Each row has a name. After each piece below comes the name of the row it's from, unless a question asks for something else. Each question is about the rows just above it. Some pieces are copies with a little noise.

k761: [148 116 111 142 131 151 144  56 146 128 214 135 147]
k579: [122 183 109 104 100 110 124 149  99 102 117 118 130]
k371: [107 227 123  88  24 130  94 119 119  52 106 139 155]
k989: [161 200 107 120 156 146 153 187 120 113 157 130 153]
k849: [ 74 175 106 102  81 104  95 103 138 114 108  92 119]
k139: [180 106 127 138 148 146 157 153 150 110 168 153 151]
k783: [105 145 108 110  85 122 107 108 125  93 142 106 140]
k355: [185 127 130 154 146 153 163 109 155 122 174 164 123]
k735: [185 163 130 154 146 153 163 109 155 122 174 164 123]
k240: [136 133 138 132 131 135 132 127 132 133 124 137 130]
k514: [ 78 200 110  96  42 116  86  89 111  80 111  97 129]
k160: [105 122 117 123 124 120 117 102 122 135 135 111 119]
The one value in k514 and k989:
[200]
[ 78 199 110  96  43 116  86  89 111  81 111  97 129]
k514
[ 73 174 109 104  81 105  96 103 136 113 108  93 119]
k849
The one value in k240 and k849:
[138]
The one value in k371 and k240:
[130]
[186 164 128 153 146 153 163 110 153 123 172 163 122]
k735
Shared by k240 and k735:
[130]

k586: [ 93 101 137 149 103 105 129 156 143 167 133 130]
k923: [ 21 115 171 159 171  78 147 136 189  95 221 169]
k613: [ 21 115 171  21  80  78 147 136 189  95 221 169]
k948: [104 105 107 140 132 164 155 118 151  91 126 130]
k627: [139 115 135 125  22 145 142 117 131 111 114 115]
k456: [103 103 100  77 123 132 135  68 124  99 167  99]
[ 20 114 171  21  77  80 146 136 191  96 221 169]
k613
Which value is in both k627 and k456?
[135]
[103 106 108 141 131 163 155 117 151  92 125 130]
k948

k713: [ 16 209  24  75]
k628: [171 201  11  75]
k384: [162 157  15 202]
k951: [171 187  24  75]
k402: [152 193  14  18]
k303: [138 178  75 158]
k841: [138 178  10  73]
k410: [157 196  16  73]
Which value is in both k713 and k303?
[75]
[ 16 209  24  75] is in which row?
k713
Shared by k410 and k384:
[157]
Which value is in both k951 and k303?
[75]
Shared by k410 and k713:
[16]
[138 179  73 158]
k303

k429: [ 96 138  86 163 169 144 112 148 152  97]
k981: [162 143  98 142 139  54 160 205 114  90]
k57: [ 86 123 147 110 143 125 141  77  36 104]
k20: [162 140  98 142 139  54 160 205 114  90]
k463: [194  84  96  83 163 147 115 110  55 132]
k408: [144 140  54 142 139  54 160 205 114  90]
[144 141  55 143 140  53 160 205 114  90]
k408
Which value is in both k429 and k408?
[144]
[194  84  96  82 163 147 115 111  55 132]
k463
Where do [162 143  98 142 139  54 160 205 114  90] appear?
k981
The one value in k57 and k981:
[143]
Which row holds [162 140  98 142 139  54 160 205 114  90]?
k20

